Here is a tiny trained network, its code and every weight. The questions are about switching its units off for an input and a target symbol, where a switched-off unit gives its printed mean instead of its output.

import numpy as np


def w(rows, s, z=0):
    codes = np.array(rows[::2]) - 128.0
    scale = np.full(codes.shape[1], s)
    scale[-1] = z or s
    return codes * scale


def norm(h):
    return h / np.sqrt((h * h).mean(-1, keepdims=True) + 1e-5)


def f(y):
    return y / 2 * (1 + np.tanh(0.7978845608 * (y + 0.044715 * y**3)))


def softmax(a):
    e = np.exp(a - a.max(-1, keepdims=True))
    return e / e.sum(-1, keepdims=True)


def log_softmax(a):
    a = a - a.max(-1, keepdims=True)
    return a - np.log(np.exp(a).sum(-1, keepdims=True))


def net(x, mask):
    ids = ['ΔΞΦΩζηθλστ'.index(c) for c in x.split()]
    T = len(ids)
    res = E[ids] + P[:T]
    u = 0
    for l in range(3):
        r = norm(res)
        for j in range(2):
            rows = slice(2 * j, 2 * j + 2)
            q, k, v = (r @ M[l][rows].T for M in (Q, K, V))
            z = softmax(np.where(np.tri(T) > 0, q @ k.T / 2**0.5, -1e9)) @ v
            o = O[l][rows]
            res = res + np.where(mask[u + j], z, o[:, -1]) @ o[:, :-1]
        u += 2
        y = f(norm(res) @ A[l][:, :-1].T + A[l][:, -1])
        res = res + np.where(mask[u : u + 4], y, B[l][:, -1]) @ B[l][:, :-1]
        u += 4
    return log_softmax(norm(res)[-1] @ U[:, :-1].T + U[:, -1])


Q, K, V, O, A, B = {}, {}, {}, {}, {}, {}
E = w([
[62,119,190,120,103,35,105,113],'Δ',
[39,108,150,95,115,81,170,84],'Ξ',
[201,5,146,222,155,113,128,46],'Φ',
[128,152,226,132,123,57,113,192],'Ω',
[143,140,196,63,79,63,159,151],'ζ',
[191,182,107,90,103,62,164,151],'η',
[87,102,147,41,144,77,65,116],'θ',
[93,210,130,235,84,182,81,156],'λ',
[112,148,118,117,236,143,171,181],'σ',
[69,147,157,148,91,4,168,86],'τ',
],0.023)
P = w([
[10,168,78,152,125,2,59,166],'0',
[59,172,124,210,140,42,110,127],'1',
[90,177,156,184,172,75,124,95],'2',
[119,168,164,163,164,101,135,98],'3',
[123,140,176,152,158,128,146,89],'4',
[142,130,183,150,155,140,161,91],'5',
[150,117,186,151,152,151,161,84],'6',
[166,121,189,144,149,160,170,70],'7',
[175,116,190,145,138,163,179,63],'8',
[188,114,191,148,124,163,179,56],'9',
[196,118,189,147,118,168,182,44],'10',
],0.0088)
Q[0] = w([
[171,106,55,74,148,118,79,240],'L0H0',
[52,167,181,91,204,191,192,78],'L0H0',
[61,225,64,133,132,4,105,126],'L0H1',
[9,114,8,37,114,124,38,245],'L0H1',
],0.0046)
K[0] = w([
[135,190,110,66,2,165,155,153],'L0H0',
[117,99,214,202,116,111,26,48],'L0H0',
[156,209,160,121,59,120,88,14],'L0H1',
[51,211,201,89,161,142,160,181],'L0H1',
],0.0039)
V[0] = w([
[43,120,143,137,191,184,153,223],'L0H0',
[189,112,120,150,190,90,160,84],'L0H0',
[165,75,192,148,1,106,33,33],'L0H1',
[192,72,135,165,205,209,147,87],'L0H1',
],0.0069)
O[0] = w([
[87,161,166,100,130,93,102,191,166],'L0H0',
[146,68,182,174,227,136,116,117,127],'L0H0',
[142,72,187,100,156,127,93,188,136],'L0H1',
[251,38,113,129,127,142,89,112,1],'L0H1',
],0.011,0.0044)
A[0] = w([
[113,165,198,118,115,131,84,111,33],'L0N0',
[96,183,156,134,107,105,193,94,100],'L0N1',
[121,126,136,118,98,126,179,94,6],'L0N2',
[203,1,126,162,148,155,60,99,74],'L0N3',
],0.011,0.0022)
B[0] = w([
[92,47,87,181,91,143,151,179,180],'L0N0',
[178,95,186,187,147,128,112,89,254],'L0N1',
[115,112,120,126,171,159,179,113,134],'L0N2',
[169,90,176,98,182,102,43,2,172],'L0N3',
],0.013,0.0093)
Q[1] = w([
[125,108,90,117,56,224,86,168],'L1H0',
[92,99,251,84,59,81,101,102],'L1H0',
[109,54,204,205,104,74,139,194],'L1H1',
[92,90,49,52,61,111,30,141],'L1H1',
],0.011)
K[1] = w([
[98,152,144,145,130,196,69,172],'L1H0',
[154,77,139,134,11,144,105,66],'L1H0',
[141,95,88,203,91,106,2,48],'L1H1',
[42,228,156,72,74,69,176,198],'L1H1',
],0.0083)
V[1] = w([
[151,86,209,96,160,35,149,67],'L1H0',
[81,65,95,96,140,32,225,114],'L1H0',
[193,120,154,148,69,108,3,112],'L1H1',
[64,122,150,202,70,102,187,179],'L1H1',
],0.0069)
O[1] = w([
[15,190,152,89,128,98,64,153,254],'L1H0',
[81,71,147,209,87,91,82,169,159],'L1H0',
[115,127,2,123,230,52,158,117,173],'L1H1',
[147,150,227,27,229,74,84,44,214],'L1H1',
],0.0089,0.0056)
A[1] = w([
[125,159,179,14,144,111,160,156,156],'L1N0',
[81,78,110,93,96,6,137,141,82],'L1N1',
[105,20,42,84,156,254,77,141,6],'L1N2',
[233,143,175,141,174,195,135,36,63],'L1N3',
],0.011,0.0019)
B[1] = w([
[42,119,200,185,146,151,31,34,209],'L1N0',
[189,198,161,66,116,135,126,65,254],'L1N1',
[159,209,246,44,88,129,92,77,141],'L1N2',
[251,144,25,70,38,99,203,187,239],'L1N3',
],0.011,0.0057)
Q[2] = w([
[94,210,120,209,89,181,88,131],'L2H0',
[168,102,77,84,148,123,123,138],'L2H0',
[141,117,134,51,128,84,117,95],'L2H1',
[144,193,114,193,8,108,146,162],'L2H1',
],0.017)
K[2] = w([
[1,167,70,192,78,217,70,172],'L2H0',
[198,142,125,66,151,173,143,179],'L2H0',
[118,148,172,87,145,34,138,82],'L2H1',
[247,84,114,185,73,122,63,149],'L2H1',
],0.011)
V[2] = w([
[79,155,163,88,162,93,204,126],'L2H0',
[121,94,121,170,207,124,1,109],'L2H0',
[165,141,139,205,195,8,111,85],'L2H1',
[122,220,103,123,101,156,119,101],'L2H1',
],0.008)
O[2] = w([
[216,54,98,97,139,129,168,159,170],'L2H0',
[80,107,229,115,85,146,191,139,189],'L2H0',
[100,109,88,60,105,249,79,157,254],'L2H1',
[10,69,159,2,152,193,69,127,176],'L2H1',
],0.0091,0.0088)
A[2] = w([
[77,141,247,122,143,243,84,162,69],'L2N0',
[138,108,93,174,161,176,107,226,100],'L2N1',
[118,179,43,171,113,111,91,161,86],'L2N2',
[135,174,139,48,75,248,149,116,2],'L2N3',
],0.011,0.0077)
B[2] = w([
[145,126,80,43,127,42,26,2,253],'L2N0',
[174,121,183,157,196,54,32,109,138],'L2N1',
[177,10,107,66,80,160,87,60,141],'L2N2',
[223,7,228,252,150,138,243,198,161],'L2N3',
],0.01,0.015)
U = w([
[104,71,98,106,83,92,110,174,96],'Δ',
[93,109,98,101,145,166,165,127,154],'Ξ',
[176,44,176,120,154,89,111,71,2],'Φ',
[143,112,141,121,124,62,66,213,66],'Ω',
[140,154,205,122,131,197,137,179,229],'ζ',
[175,180,67,97,108,127,132,129,161],'η',
[104,246,150,93,151,149,71,128,232],'θ',
[134,145,125,189,109,187,65,133,130],'λ',
[145,147,108,127,227,114,117,163,140],'σ',
[140,140,100,165,128,42,152,94,59],'τ',
],0.011,0.0067)

Each question gives the input, a string of symbols that net reads in full, and the target symbol t.
The units are the heads (2 rows each of Q, K, V and O) and the neurons (one row each of A and B). Each row of codes is followed by its name. A weight is (code - 128) times the scale printed after its matrix; where a second scale follows, it is the last column's (O, A, B and U).
mask holds one flag per unit, layer by layer, with each layer's heads first. A switched-off unit (its flag False) gives its mean, the last column of its rows in O or B, instead of its output. The means were averaged over made-up inputs and are rounded, as every weight is.
A unit's drop is (log p(t) with every unit on - log p(t) with that unit switched off) / (log p(t) with every unit on - log p(t) with every unit switched off).
The circuit of an input: a set's keep is (log p(t) with only the set's units on - log p(t) with every unit switched off) / (log p(t) with every unit on - log p(t) with every unit switched off). Starting from the 12 units with the biggest drops (on a tie, the unit counted first), units are removed one at a time, each time the one whose removal leaves the highest keep (on an exact tie, the one counted first), for as long as the keep stays at least 0.8.
circuit, biggest first: the units of the circuit, biggest drop first
k most important neurons: the k neurons with the biggest drops, biggest first
k most important neurons of layer l: the k neurons of layer l with the biggest drops, biggest first
input Φ Φ η η λ Ω λ τ θ η λ, target ζ: 4 most important neurons => L0N1; L1N3; L0N3; L2N3
input η σ ζ Φ Φ η τ, target θ: 3 most important neurons => L1N1; L2N3; L1N3
input λ σ σ, target Φ: 3 most important neurons => L2N3; L1N3; L2N0
input η η σ τ σ θ λ λ σ, target ζ: circuit, biggest first => L0H1; L1N3; L1H1; L2N0
input Ξ η σ η, target Φ: 3 most important neurons => L2N3; L0N1; L2N0
input ζ λ η Φ Ξ, target Ξ: circuit, biggest first => L1H1; L0N3; L2N0
input η Ω λ τ λ Φ η, target η: circuit, biggest first => L0N3; L1H1; L2H1
input η λ σ Φ τ, target τ: 3 most important neurons => L0N3; L1N0; L1N1
input λ Φ σ σ Δ η σ, target σ: 2 most important neurons => L2N1; L2N0
input η θ η, target Φ: 3 most important neurons => L0N1; L2N3; L2N0
input λ Ω σ η Ξ τ, target θ: circuit, biggest first => L2N3; L1N1
input Ξ σ σ, target Φ: circuit, biggest first => L1H1; L0H1; L2N3; L2H0
input Φ λ ζ λ σ τ ζ Ω, target Ω: 2 most important neurons of layer 2 => L2N0; L2N1
input Φ λ ζ, target ζ: 4 most important neurons => L0N3; L1N1; L2N0; L0N0
input Φ η Ξ η σ, target σ: 3 most important neurons => L2N1; L2N0; L0N3
input λ λ λ σ θ ζ σ η θ Ξ σ, target ζ: 2 most important neurons of layer 0 => L0N0; L0N2
input ζ η θ Ω λ ζ σ λ σ λ, target ζ: 3 most important neurons => L1N3; L2N0; L1N0
input Φ λ σ λ σ η λ η Ω Φ ζ, target θ: 2 most important neurons of layer 1 => L1N0; L1N3
input ζ λ Φ ζ, target ζ: 4 most important neurons => L0N3; L1N1; L2N0; L2N3
input λ Δ λ η ζ τ λ λ η η, target ζ: circuit, biggest first => L2N0
input Ξ Φ Ξ σ η ζ η Ω ζ Δ, target Δ: 3 most important neurons of layer 1 => L1N0; L1N1; L1N3
input Φ η σ λ σ λ λ τ η, target η: 4 most important neurons => L0N3; L1N0; L1N1; L2N0
input η λ λ, target Φ: 2 most important neurons of layer 2 => L2N3; L2N0
input λ θ θ λ λ θ σ Δ η, target θ: 2 most important neurons of layer 1 => L1N0; L1N1
